Here is a tiny trained network, its code and every weight. The questions are about switching its units off for an input and a target symbol, where a switched-off unit gives its printed mean instead of its output.

import numpy as np


def w(rows, s, z=0):
    codes = np.array(rows[::2]) - 128.0
    scale = np.full(codes.shape[1], s)
    scale[-1] = z or s
    return codes * scale


def norm(h):
    return h / np.sqrt((h * h).mean(-1, keepdims=True) + 1e-5)


def f(y):
    return y / 2 * (1 + np.tanh(0.7978845608 * (y + 0.044715 * y**3)))


def softmax(a):
    e = np.exp(a - a.max(-1, keepdims=True))
    return e / e.sum(-1, keepdims=True)


def log_softmax(a):
    a = a - a.max(-1, keepdims=True)
    return a - np.log(np.exp(a).sum(-1, keepdims=True))


def net(x, mask):
    ids = ['αβγδεζηθλμξπσφψω'.index(c) for c in x.split()]
    T = len(ids)
    res = E[ids] + P[:T]
    u = 0
    for l in range(2):
        q, k, v = (norm(res) @ M[l].T for M in (Q, K, V))
        z = softmax(np.where(np.tri(T) > 0, q @ k.T / 3**0.5, -1e9)) @ v
        res = res + np.where(mask[u], z, O[l][:, -1]) @ O[l][:, :-1]
        u += 1
        y = f(norm(res) @ A[l][:, :-1].T + A[l][:, -1])
        res = res + np.where(mask[u : u + 12], y, B[l][:, -1]) @ B[l][:, :-1]
        u += 12
    return log_softmax(norm(res)[-1] @ U[:, :-1].T + U[:, -1])


Q, K, V, O, A, B = {}, {}, {}, {}, {}, {}
E = w([
[123,184,151,156],'α',
[72,91,102,43],'β',
[141,126,107,179],'γ',
[129,129,135,89],'δ',
[133,91,108,119],'ε',
[141,116,107,97],'ζ',
[73,135,70,174],'η',
[97,151,147,109],'θ',
[158,102,171,187],'λ',
[116,91,136,125],'μ',
[254,133,134,172],'ξ',
[151,170,72,178],'π',
[112,112,151,106],'σ',
[126,155,104,100],'φ',
[192,101,130,221],'ψ',
[12,141,110,97],'ω',
],0.007)
P = w([
[226,151,202,98],'0',
[191,141,182,92],'1',
[164,130,172,95],'2',
[138,128,154,99],'3',
[117,130,145,119],'4',
[99,123,130,129],'5',
[77,117,124,129],'6',
[56,121,111,145],'7',
[34,113,97,139],'8',
[17,104,87,152],'9',
[2,107,76,157],'10',
],0.00069)
Q[0] = w([
[173,99,57,164],'L0H1',
[148,244,98,136],'L0H1',
[90,182,137,254],'L0H1',
],0.0097)
K[0] = w([
[174,89,42,177],'L0H1',
[118,248,70,135],'L0H1',
[46,187,126,255],'L0H1',
],0.0086)
V[0] = w([
[205,39,53,178],'L0H1',
[249,237,6,57],'L0H1',
[101,255,191,57],'L0H1',
],0.0019)
O[0] = w([
[90,227,239,80,229],'L0H1',
[23,50,254,217,48],'L0H1',
[157,27,55,205,2],'L0H1',
],0.0016,0.00044)
A[0] = w([
[88,159,254,148,50],'L0N1',
[197,137,98,98,2],'L0N2',
[119,130,130,136,67],'L0N3',
[216,172,49,114,127],'L0N4',
[123,249,168,90,152],'L0N5',
[206,187,125,161,35],'L0N6',
[133,125,189,235,45],'L0N7',
[141,56,156,165,34],'L0N8',
[96,153,112,153,97],'L0N9',
[97,151,118,160,22],'L0N10',
[91,137,78,119,93],'L0N11',
[174,177,137,108,46],'L0N12',
],0.0064,0.00066)
B[0] = w([
[146,62,151,138,152],'L0N1',
[101,106,129,181,121],'L0N2',
[137,140,124,131,124],'L0N3',
[91,70,174,137,149],'L0N4',
[117,49,187,147,140],'L0N5',
[130,202,255,102,188],'L0N6',
[181,114,74,56,252],'L0N7',
[81,76,62,158,158],'L0N8',
[191,174,154,131,143],'L0N9',
[182,177,138,143,137],'L0N10',
[172,144,198,78,154],'L0N11',
[103,137,160,163,118],'L0N12',
],0.0087,0.003)
Q[1] = w([
[78,133,90,117],'L1H1',
[47,136,216,83],'L1H1',
[59,245,120,161],'L1H1',
],0.012)
K[1] = w([
[58,115,99,152],'L1H1',
[47,159,211,124],'L1H1',
[59,253,78,160],'L1H1',
],0.012)
V[1] = w([
[162,177,55,35],'L1H1',
[47,31,2,136],'L1H1',
[175,185,115,65],'L1H1',
],0.003)
O[1] = w([
[112,127,211,169,209],'L1H1',
[213,161,255,113,3],'L1H1',
[91,117,137,157,220],'L1H1',
],0.0034,0.0012)
A[1] = w([
[129,105,129,96,49],'L1N1',
[27,182,159,183,4],'L1N2',
[129,162,55,200,84],'L1N3',
[138,216,112,98,37],'L1N4',
[124,93,124,92,69],'L1N5',
[119,161,11,166,147],'L1N6',
[117,119,106,117,91],'L1N7',
[11,1,120,224,93],'L1N8',
[175,127,152,143,109],'L1N9',
[73,219,117,110,46],'L1N10',
[119,223,167,222,33],'L1N11',
[127,124,137,138,110],'L1N12',
],0.0076,0.0013)
B[1] = w([
[108,158,150,105,189],'L1N1',
[161,180,47,144,127],'L1N2',
[95,169,163,154,92],'L1N3',
[171,183,153,105,176],'L1N4',
[99,162,166,97,231],'L1N5',
[134,128,216,153,155],'L1N6',
[117,117,145,99,130],'L1N7',
[211,85,249,167,252],'L1N8',
[133,134,126,208,208],'L1N9',
[140,119,112,181,173],'L1N10',
[36,64,101,96,167],'L1N11',
[139,127,118,130,113],'L1N12',
],0.012,0.0014)
U = w([
[151,63,246,114,180],'α',
[70,157,143,37,255],'β',
[205,227,145,74,26],'γ',
[125,126,125,130,23],'δ',
[125,130,122,132,23],'ε',
[128,132,122,132,24],'ζ',
[49,202,173,180,100],'η',
[130,143,119,136,59],'θ',
[197,45,47,82,188],'λ',
[52,27,120,191,175],'μ',
[131,134,121,133,53],'ξ',
[125,127,120,130,9],'π',
[45,116,49,154,233],'σ',
[131,133,124,129,30],'φ',
[173,126,85,212,185],'ψ',
[134,197,36,129,153],'ω',
],0.013,0.0038)

Each question gives the input, a string of symbols that net reads in full, and the target symbol t.
The units are the heads (3 rows each of Q, K, V and O) and the neurons (one row each of A and B). Each row of codes is followed by its name. A weight is (code - 128) times the scale printed after its matrix; where a second scale follows, it is the last column's (O, A, B and U).
mask holds one flag per unit, layer by layer, with each layer's heads first. A switched-off unit (its flag False) gives its mean, the last column of its rows in O or B, instead of its output. The means were averaged over made-up inputs and are rounded, as every weight is.
A unit's drop is (log p(t) with every unit on - log p(t) with that unit switched off) / (log p(t) with every unit on - log p(t) with every unit switched off).
most important unit: the unit with the biggest drop
k most important neurons: the k neurons with the biggest drops, biggest first
k most important neurons of layer l: the k neurons of layer l with the biggest drops, biggest first
drop of u: that unit's drop, to one decimal
input ψ α ψ ψ ζ ψ ε θ ε, target β: 2 most important neurons => (L0N6; L0N1)
input α δ ε ψ π σ ζ σ, target β: 3 most important neurons of layer 0 => (L0N4; L0N2; L0N5)
input ω α ξ γ ξ θ η, target η: most important unit => L1N6
input ω α ξ μ ω α γ ε μ, target β: 3 most important neurons => (L0N6; L0N4; L0N10)
input θ δ ψ δ, target β: 3 most important neurons => (L0N1; L0N5; L0N4)
input ψ θ λ ψ μ ε λ α π ε, target β: 2 most important neurons => (L0N1; L0N5)
input α π β ζ α η μ ψ γ φ, target α: 4 most important neurons => (L0N5; L0N6; L0N7; L0N4)
input π ξ π, target σ: 2 most important neurons of layer 0 => (L0N6; L0N4)
input β ξ δ β γ φ, target α: 3 most important neurons of layer 0 => (L0N5; L0N7; L0N6)
input ξ β γ π ζ θ ζ, target β: 4 most important neurons => (L0N6; L0N5; L0N1; L0N10)
input λ λ θ μ φ σ η φ, target β: 3 most important neurons of layer 0 => (L0N4; L0N5; L0N11)
input η σ σ, target β: 2 most important neurons => (L0N10; L0N9)
input θ α ψ γ θ θ η λ θ, target γ: 3 most important neurons of layer 0 => (L0N11; L0N6; L0N8)
input η φ γ φ, target β: 3 most important neurons of layer 0 => (L0N11; L0N5; L0N6)
input φ ψ μ ω λ π η, target η: most important unit => L0N7
input ζ ψ β μ ζ ξ, target μ: 3 most important neurons => (L0N6; L1N11; L1N8)
input η ψ γ η μ ε θ η σ α ξ, target μ: 3 most important neurons of layer 0 => (L0N6; L0N4; L0N1)
input ω δ λ β α λ η δ, target β: 3 most important neurons of layer 0 => (L0N6; L0N10; L0N9)
input ω ψ η η θ θ, target β: 2 most important neurons of layer 0 => (L0N5; L0N11)
input ψ θ γ ω δ ψ θ θ, target γ: 2 most important neurons of layer 1 => (L1N4; L1N8)
input ε β λ ω, target ω: most important neuron => (L0N7)
input η λ γ σ γ λ ζ ξ λ ω, target ω: 2 most important neurons => (L0N7; L1N2)
input φ ψ λ, target λ: 2 most important neurons of layer 0 => (L0N7; L0N1)
input β μ φ ε ξ ω α φ ω θ γ, target γ: 2 most important neurons of layer 1 => (L1N4; L1N8)
input ζ γ π ψ ζ, target β: drop of L0N5 => 1.0
input η λ γ ψ ζ λ μ ψ ω μ, target β: drop of L1N2 => 0.1
input ω ψ θ β α γ γ θ, target β: drop of L0N4 => 0.4
